Each row is followed by its class.
-2,-7,-9,-2,1,2,-1,5,-5,6,-1,2,-1,3,4,-6,4,0,11,0,4,-1,1,-1,-1,-2,-2,1,-2,1,1,4,-8,0,-2,6,-4,5,1,-3,-14,4,-2,1,-10,7,0,10,-8,-2,0,-3,-2,-2,4,-1,7 : vot
3,-12,-2,4,7,6,-5,4,1,-27,-2,0,8,3,-2,4,-1,0,0,-23,-2,-1,-6,16,1,23,-2,3,0,-49,0,-10,2,5,3,7,24,5,-3,4,11,-1,-9,13,-9,-20,-9,21,-5,18,6,-2,-4,3,1,-8,17 : fetig
0,1,-2,0,4,3,-13,2,-2,-4,0,3,0,2,-4,-1,12,0,0,-1,0,0,0,-3,1,2,5,-3,-4,5,1,13,-6,3,3,2,-1,-4,-6,5,-5,-4,2,-2,2,2,-2,0,1,-3,3,3,-3,0,-2,2,6 : vot
1,-5,-4,-2,-4,-2,1,4,1,1,4,12,-2,2,2,7,2,-1,13,0,-1,-3,-1,-2,-1,2,-8,2,3,-3,-2,0,-3,0,-4,7,-25,1,0,7,1,2,-5,1,-4,9,8,9,-10,6,4,2,-3,1,2,-1,-4 : vot
-2,-11,-5,1,8,-2,0,4,-4,-1,8,7,-2,6,1,6,6,-1,2,2,2,-4,-3,-5,-4,-6,0,0,17,19,2,16,-15,3,-4,6,1,2,3,7,-3,-4,8,-1,-2,7,4,-4,-3,-8,4,-3,0,-4,1,-1,0 : vot
6,-3,-10,-1,14,0,-2,4,8,-3,13,6,-2,5,-4,-7,5,-2,6,-5,1,-5,-15,-2,1,1,-1,4,-1,10,1,8,-11,3,-1,6,-2,-7,-1,13,10,0,3,-8,2,-1,-3,-1,-3,13,3,4,-2,-2,-1,-1,10 : vot
-4,-10,-8,2,-3,-4,3,5,-1,3,8,4,-5,3,-2,1,4,-2,12,5,-1,-4,-5,1,-3,-7,-8,-2,10,10,-9,-5,-11,0,-5,8,2,9,-2,0,10,-2,-2,-2,-8,-3,-4,0,-5,-3,6,1,-1,-3,0,-1,-3 : vot
-10,-2,-1,4,-1,-9,9,3,1,-11,-9,-7,-5,-3,7,15,4,5,-10,11,-13,14,1,24,0,5,-4,-11,28,-12,-3,-10,4,-1,5,-5,-13,14,1,-6,-6,4,-11,15,-10,-27,0,-11,16,1,10,-4,2,1,-3,-7,-24 : fetig
-2,2,21,-8,7,-2,-7,-2,-3,6,-10,-5,0,1,8,9,-2,-2,-12,8,9,-8,3,0,-3,-2,14,5,-3,9,2,10,-4,-5,-1,-2,-3,-13,1,-25,-7,-1,7,8,9,16,-3,15,-7,-21,1,-3,6,5,6,4,-1 : fetig
0,2,-1,-2,-2,3,-4,-3,-4,0,3,14,3,4,1,-1,10,-3,-4,-3,6,-1,2,-4,-4,-4,-1,3,8,-5,4,4,4,-7,-5,2,3,1,7,14,-7,-5,3,4,-5,17,12,3,-9,-4,-1,-1,-1,-3,4,2,2 : vot
2,-12,-4,-3,8,3,-4,6,-1,5,-2,-1,3,5,6,-3,-8,-3,10,-4,4,-6,-1,-7,4,2,2,4,-11,8,0,16,-11,4,-1,11,0,-3,-4,-11,-8,-2,7,-5,-3,8,-11,9,-15,-6,0,2,-3,3,4,2,10 : vot
3,-13,-13,0,7,0,2,4,-2,2,7,0,4,6,0,-5,6,6,11,-1,-4,-4,0,-6,-1,-4,-2,-1,5,18,-3,12,-12,3,0,10,3,1,4,6,-3,-3,-1,-11,-2,0,-8,6,-5,0,4,4,3,3,0,-2,10 : vot
1,-3,-4,3,-6,1,0,4,0,1,9,8,1,1,-1,-1,0,-1,10,2,-3,-5,-5,2,1,-2,-9,8,7,-1,-7,-14,-8,-1,-2,11,-4,6,4,9,14,0,-4,-1,-3,4,0,10,-7,3,3,0,1,-1,4,0,7 : vot
-2,-4,-12,-1,10,1,0,3,-2,7,12,8,-3,4,-2,-2,5,2,9,-2,7,-4,-2,-9,0,-4,-3,4,4,15,-1,-2,-17,-4,0,8,6,3,2,5,6,-4,4,-6,-4,8,-2,3,-6,2,14,-1,-2,-4,2,-1,7 : vot
-3,-9,-2,0,-4,-8,3,-1,-1,6,8,-2,-5,-1,-1,-3,4,-5,13,11,-2,-4,-2,-12,-2,-11,-8,1,11,32,-8,-8,-12,2,1,7,4,3,6,1,4,0,5,-9,-2,0,-3,-11,-4,-13,6,-4,6,-3,0,3,-6 : vot
3,-10,-11,0,4,3,-2,4,-2,-2,-2,-1,7,4,0,-3,0,-3,10,0,-5,3,0,-7,0,-3,-1,0,-8,-4,-3,9,-5,0,1,5,-8,1,-6,4,-9,0,-3,-7,-5,-2,-2,0,-7,2,1,0,-3,1,-3,-4,8 : vot
-2,-10,-4,0,-9,0,2,1,2,0,2,6,-1,3,-3,1,4,0,10,2,-1,-4,1,5,-4,-4,-12,5,11,-12,-7,-9,-3,1,-6,10,-5,7,6,4,7,-3,-4,6,-7,6,8,11,-9,-7,0,-2,0,-3,5,0,-4 : vot
6,1,32,-1,12,2,-2,2,1,-11,16,5,4,2,-1,-6,2,1,4,-10,-3,-5,-1,0,6,4,-2,1,-5,7,2,15,-12,4,-5,5,-10,-2,-3,13,3,-5,15,-8,2,-2,-3,1,2,18,3,7,-11,2,-5,-5,12 : vot
1,-11,-12,1,0,1,-4,-1,-4,7,8,2,1,0,-2,-8,-2,2,16,-6,-1,-8,-2,-8,-4,-9,-4,6,0,-2,-1,-12,-5,1,-1,14,13,6,5,5,6,-2,2,-10,-4,0,-4,7,-6,-7,0,3,-1,-2,9,1,6 : vot
-1,-3,8,2,5,-1,-3,3,1,-4,-4,1,-2,-1,2,5,4,0,-4,0,-5,-3,-1,3,-2,4,1,1,6,-1,2,4,-5,2,1,4,-2,-3,1,-2,0,-3,2,5,0,3,0,2,-1,-2,1,-3,-2,0,2,0,-1 : vot
-4,29,9,2,-6,5,0,-2,2,-5,16,17,-5,-1,-3,11,5,5,-15,-20,10,-5,-4,27,-3,24,-4,14,22,-46,7,-45,13,-4,-6,-10,23,9,7,8,32,-2,0,22,-3,9,17,25,0,17,-6,-7,10,-9,3,-5,0 : fetig
0,-8,0,-3,5,2,2,3,-4,8,4,-2,-4,3,2,6,6,0,2,4,5,-5,-1,-8,-5,-9,5,2,5,26,0,9,-11,-1,1,6,13,-1,4,2,-4,-1,14,-8,-1,2,-3,-6,-7,-11,2,1,0,-4,2,3,4 : vot
-2,-5,-2,0,0,0,-2,11,0,1,3,-3,3,3,3,-1,-1,13,15,-6,-3,-5,0,3,2,6,-3,-1,-7,4,-3,0,-8,0,2,9,-18,2,-1,-13,0,4,-9,0,-5,-2,-3,11,-10,5,-1,4,-1,4,0,-2,4 : vot
-11,-5,3,2,-6,-2,0,4,0,-9,5,7,-7,1,1,3,5,0,1,4,-2,-6,-2,-1,4,-2,-6,4,9,1,-4,-2,-7,0,0,10,-6,2,1,7,9,-2,2,3,1,4,6,6,-1,-1,4,-1,-4,1,5,-1,-1 : vot
